Below are the code and all the weights of a small trained network. Each question names an input and a target symbol and asks about switching units off, where a switched-off unit gives its printed mean instead of its output.

import numpy as np


def w(rows, s, z=0):
    codes = np.array(rows[::2]) - 128.0
    scale = np.full(codes.shape[1], s)
    scale[-1] = z or s
    return codes * scale


def norm(h):
    return h / np.sqrt((h * h).mean(-1, keepdims=True) + 1e-5)


def f(y):
    return y / 2 * (1 + np.tanh(0.7978845608 * (y + 0.044715 * y**3)))


def softmax(a):
    e = np.exp(a - a.max(-1, keepdims=True))
    return e / e.sum(-1, keepdims=True)


def log_softmax(a):
    a = a - a.max(-1, keepdims=True)
    return a - np.log(np.exp(a).sum(-1, keepdims=True))


def net(x, mask):
    ids = ['ΓΘΠΦΩβδηξψ'.index(c) for c in x.split()]
    T = len(ids)
    res = E[ids] + P[:T]
    r = norm(res)
    for j in range(2):
        rows = slice(3 * j, 3 * j + 3)
        q, k, v = (r @ M[0][rows].T for M in (Q, K, V))
        z = softmax(np.where(np.tri(T) > 0, q @ k.T / 3**0.5, -1e9)) @ v
        o = O[0][rows]
        res = res + np.where(mask[j], z, o[:, -1]) @ o[:, :-1]
    y = f(norm(res) @ A[0][:, :-1].T + A[0][:, -1])
    res = res + np.where(mask[2:6], y, B[0][:, -1]) @ B[0][:, :-1]
    return log_softmax(norm(res)[-1] @ U[:, :-1].T + U[:, -1])


Q, K, V, O, A, B = {}, {}, {}, {}, {}, {}
E = w([
[25,188,175,172,151],'Γ',
[231,171,87,145,91],'Θ',
[103,134,2,214,77],'Π',
[65,164,78,127,170],'Φ',
[58,137,99,161,90],'Ω',
[101,113,114,192,101],'β',
[139,209,209,57,30],'δ',
[182,34,165,182,146],'η',
[24,131,132,146,151],'ξ',
[95,119,84,160,138],'ψ',
],0.0097)
P = w([
[118,124,19,214,173],'0',
[38,109,86,63,134],'1',
[149,152,94,182,178],'2',
[54,114,108,41,133],'3',
[159,166,120,166,174],'4',
[70,111,106,24,131],'5',
[170,170,136,162,179],'6',
[87,102,113,19,134],'7',
[175,178,153,152,184],'8',
[87,91,112,4,121],'9',
[180,183,150,158,176],'10',
[3,46,81,26,108],'11',
],0.0047)
Q[0] = w([
[140,74,100,9,58],'h1',
[177,96,125,184,141],'h1',
[175,176,130,200,169],'h1',
[126,190,139,170,150],'h2',
[126,164,96,98,164],'h2',
[108,88,111,56,141],'h2',
],0.015)
K[0] = w([
[12,156,74,202,86],'h1',
[201,89,104,169,142],'h1',
[249,103,131,92,133],'h1',
[177,151,167,93,84],'h2',
[149,156,124,55,167],'h2',
[83,128,66,128,182],'h2',
],0.011)
V[0] = w([
[219,174,68,129,143],'h1',
[112,254,103,109,9],'h1',
[30,135,24,143,132],'h1',
[160,54,54,194,152],'h2',
[139,166,116,168,182],'h2',
[150,136,117,10,145],'h2',
],0.0059)
O[0] = w([
[240,228,119,152,144,131],'h1',
[148,150,123,52,1,146],'h1',
[194,9,92,36,104,253],'h1',
[202,211,236,114,105,182],'h2',
[145,163,175,30,196,163],'h2',
[62,168,53,140,83,95],'h2',
],0.005,0.0064)
A[0] = w([
[55,130,148,63,2,76],'n1',
[174,126,163,7,111,4],'n2',
[189,187,133,236,85,28],'n3',
[137,34,163,138,102,120],'n4',
],0.0078,0.0028)
B[0] = w([
[161,156,84,195,209,253],'n1',
[35,156,97,162,117,231],'n2',
[1,213,147,62,150,189],'n3',
[114,168,183,164,65,215],'n4',
],0.0095,0.0034)
U = w([
[96,124,169,211,248,123],'Γ',
[180,130,101,66,47,103],'Θ',
[246,61,103,154,152,212],'Π',
[133,90,74,2,203,21],'Φ',
[103,146,24,241,122,1],'Ω',
[116,104,165,207,18,154],'β',
[111,241,163,63,94,234],'δ',
[159,100,226,105,85,237],'η',
[81,74,207,86,173,95],'ξ',
[72,58,159,53,71,152],'ψ',
],0.0079,0.0029)

Each question gives the input, a string of symbols that net reads in full, and the target symbol t.
The units are the heads (3 rows each of Q, K, V and O) and the neurons (one row each of A and B). Each row of codes is followed by its name. A weight is (code - 128) times the scale printed after its matrix; where a second scale follows, it is the last column's (O, A, B and U).
mask holds one flag per unit, heads first, then neurons. A switched-off unit (its flag False) gives its mean, the last column of its rows in O or B, instead of its output. The means were averaged over made-up inputs and are rounded, as every weight is.
A unit's drop is (log p(t) with every unit on - log p(t) with that unit switched off) / (log p(t) with every unit on - log p(t) with every unit switched off).
The circuit of an input: a set's keep is (log p(t) with only the set's units on - log p(t) with every unit switched off) / (log p(t) with every unit on - log p(t) with every unit switched off). Starting from all 6 units, units are removed one at a time, each time the one whose removal leaves the highest keep (on an exact tie, the one counted first), for as long as the keep stays at least 0.8.
circuit, biggest first: the units of the circuit, biggest drop first
top k neurons: the k neurons with the biggest drops, biggest first
which heads matter: for each layer, one digit per head in row order, 1 if its drop is at least 0.15 and else 0, layers parted by /
drop when u is switched off: that unit's drop, to one decimal
input ψ Φ ψ Ω Π ξ ψ δ ψ Θ β, target δ: circuit, biggest first : n3
input Θ ψ Θ Θ ψ ψ β, target δ: circuit, biggest first : n3, h1
input ψ β β Π β Ω Ω δ ξ, target Ω: circuit, biggest first : h2, h1, n1
input ψ β Θ Ω Ω, target δ: circuit, biggest first : h1, n3
input η ψ ψ Γ, target Γ: circuit, biggest first : n1, n3
input ψ Θ β Θ ψ δ ξ Φ Θ, target δ: circuit, biggest first : h1, n3
input ξ ψ Π ψ Ω, target β: circuit, biggest first : h1, n4, n3
input ψ Ω Φ ψ ψ ψ Θ Θ β ψ ξ, target δ: circuit, biggest first : h1, n1
input β ψ ψ β ψ, target Π: which heads matter : 10
input Ω ψ δ ψ ψ Ω Ω Θ ψ, target δ: top 3 neurons : n3, n1, n2
input Φ ψ ξ Ω ψ Φ ψ β, target β: which heads matter : 00
input δ ψ ξ, target Ω: circuit, biggest first : h1, h2, n1
input β η Θ Φ Π, target δ: which heads matter : 00
input ξ Ω ψ ψ ψ ψ ψ Φ ξ, target ψ: which heads matter : 10
input ξ ψ Φ Φ Φ ψ ψ Π ψ Ω Φ, target Φ: top 3 neurons : n1, n4, n3
input Φ Ω Ω Ω Ω, target β: circuit, biggest first : n4, h2, n3
input ψ Θ Φ, target δ: circuit, biggest first : h1
input ψ Φ Ω ψ Φ β Π, target Θ: circuit, biggest first : h1, n1, n2
input Φ δ ψ Π, target Π: circuit, biggest first : n3, n2
input δ ψ Ω β, target β: which heads matter : 01
input Φ Φ ψ ψ Φ Θ β Φ ξ ψ ξ, target δ: which heads matter : 10
input ψ Θ β Γ Π δ Θ Θ Θ ψ, target Ω: which heads matter : 01
input Ω ξ ψ ψ β, target η: circuit, biggest first : n1, h2
input ψ ψ ψ Φ ψ ψ η ψ ψ ψ Ω, target Γ: drop when n3 is switched off : -0.1
input Θ ψ ψ ψ η, target Γ: drop when n3 is switched off : 0.1
input Φ Ω ψ ξ ψ Π Φ, target Φ: drop when n4 is switched off : 0.1
input ψ ψ ψ Ω Φ ψ ξ Φ ψ δ Γ, target Ω: drop when h1 is switched off : 0.0
